Below is a small trained network, with its code and all its weights. Each question gives an input and a class and asks what happens when units are switched off, that is, made to give their printed mean instead of their output.

import numpy as np


def w(rows, s, z=0):
    codes = np.array(rows[::2]) - 128.0
    scale = np.full(codes.shape[1], s)
    scale[-1] = z or s
    return codes * scale


def f(y):
    return np.maximum(y, 0)


def log_softmax(a):
    a = a - a.max(-1, keepdims=True)
    return a - np.log(np.exp(a).sum(-1, keepdims=True))


def net(x, mask):
    res = np.array(x, float).reshape(1, 8) / 4 @ E
    y = f(res @ A[0][:, :-1].T + A[0][:, -1])
    res = res + np.where(mask, y, B[0][:, -1]) @ B[0][:, :-1]
    return log_softmax(res[-1] @ U[:, :-1].T + U[:, -1])


A, B = {}, {}
E = w([
[246,101,155],'x0',
[128,129,129],'x1',
[146,89,10],'x2',
[128,128,128],'x3',
[127,128,128],'x4',
[128,127,128],'x5',
[152,247,109],'x6',
[129,129,129],'x7',
],0.012)
A[0] = w([
[128,53,70,91],'n0',
[214,54,107,128],'n1',
[176,115,129,103],'n2',
[58,194,139,194],'n3',
[77,71,83,119],'n4',
[82,74,115,131],'n5',
[220,123,163,197],'n6',
[120,183,159,53],'n7',
[154,156,138,118],'n8',
[172,170,3,38],'n9',
[180,187,130,127],'n10',
[12,149,108,255],'n11',
[189,38,107,110],'n12',
[224,99,138,156],'n13',
[146,171,157,112],'n14',
[66,126,127,207],'n15',
[126,94,151,124],'n16',
[198,107,116,170],'n17',
[59,179,126,142],'n18',
[185,109,153,195],'n19',
[95,68,223,165],'n20',
[94,105,9,158],'n21',
[78,134,189,140],'n22',
[47,173,115,140],'n23',
[93,53,226,136],'n24',
[155,171,58,75],'n25',
[131,90,92,111],'n26',
[112,92,164,144],'n27',
],0.016,0.0073)
B[0] = w([
[187,96,248,193],'n0',
[191,195,175,210],'n1',
[134,194,111,158],'n2',
[206,108,109,219],'n3',
[198,41,141,191],'n4',
[126,64,151,178],'n5',
[92,167,186,213],'n6',
[170,93,203,164],'n7',
[79,104,209,154],'n8',
[78,171,80,204],'n9',
[31,66,188,183],'n10',
[186,72,22,249],'n11',
[189,164,155,203],'n12',
[113,238,157,205],'n13',
[175,49,239,167],'n14',
[164,93,75,193],'n15',
[129,176,88,153],'n16',
[92,211,119,189],'n17',
[255,147,117,198],'n18',
[54,190,131,188],'n19',
[60,162,65,206],'n20',
[96,44,117,231],'n21',
[161,151,86,187],'n22',
[222,168,106,203],'n23',
[64,163,28,206],'n24',
[44,182,30,174],'n25',
[165,129,195,165],'n26',
[100,147,68,164],'n27',
],0.008,0.017)
U = w([
[104,104,34,253],'0',
[217,157,150,77],'1',
[52,182,113,115],'2',
[48,94,252,100],'3',
[142,11,137,44],'4',
],0.013,0.0034)

Each question gives the input, the list of numbers given to net, and the class t.
The units are the neurons (one row each of A and B). Each row of codes is followed by its name. A weight is (code - 128) times the scale printed after its matrix; where a second scale follows, it is the last column's (A, B and U).
mask holds one flag per neuron, in row order. A switched-off neuron (its flag False) gives its mean, the last column of its row in B, instead of its output. The means were averaged over made-up inputs and are rounded, as every weight is.
A unit's drop is (log p(t) with every unit on - log p(t) with that unit switched off) / (log p(t) with every unit on - log p(t) with every unit switched off).
The circuit of an input: a set's keep is (log p(t) with only the set's units on - log p(t) with every unit switched off) / (log p(t) with every unit on - log p(t) with every unit switched off). Starting from the 12 units with the biggest drops (on a tie, the unit counted first), units are removed one at a time, each time the one whose removal leaves the highest keep (on an exact tie, the one counted first), for as long as the keep stays at least 0.8.
units of the circuit, in order: the units of the circuit, biggest drop first
most important unit: the unit with the biggest drop
top k neurons: the k neurons with the biggest drops, biggest first
drop of u: that unit's drop, to one decimal
input [1,-2,6,1,5,-2,8,-3], class 2: units of the circuit, in order -> (n11, n9)
input [-7,-4,-1,-1,-8,0,7,-2], class 1: units of the circuit, in order -> (n18)
input [-3,-3,1,-4,-8,-4,8,-3], class 0: top 4 neurons -> (n25, n1, n0, n9)
input [1,-5,-5,-2,-3,5,7,-7], class 3: units of the circuit, in order -> (n10, n11)
input [-8,5,1,0,5,7,6,-6], class 0: top 2 neurons -> (n11, n1)
input [-8,5,-8,-2,-4,-1,-1,0], class 0: top 3 neurons -> (n24, n11, n20)
input [1,0,5,-5,8,-3,-6,8], class 1: top 3 neurons -> (n1, n12, n10)
input [-7,8,0,-7,-5,5,5,5], class 1: top 2 neurons -> (n18, n23)
input [0,-2,0,2,-1,0,-8,-4], class 0: top 4 neurons -> (n24, n20, n27, n14)
input [1,5,-8,-3,-5,-1,4,5], class 3: top 2 neurons -> (n10, n11)
input [2,-4,7,-1,-1,7,-7,-3], class 1: top 2 neurons -> (n1, n12)
input [-6,-4,0,-5,-2,-4,8,-8], class 1: top 2 neurons -> (n18, n23)
input [7,0,8,-7,-1,3,1,6], class 2: top 2 neurons -> (n9, n25)
input [-1,6,2,-6,-6,-5,-7,-8], class 4: most important unit -> n0
input [0,-2,-2,8,8,1,-2,6], class 0: drop of n17 -> 0.1
input [-7,-7,2,6,2,-8,-2,2], class 4: drop of n21 -> 0.0
input [-2,1,1,-8,6,1,-5,0], class 4: drop of n0 -> 0.2
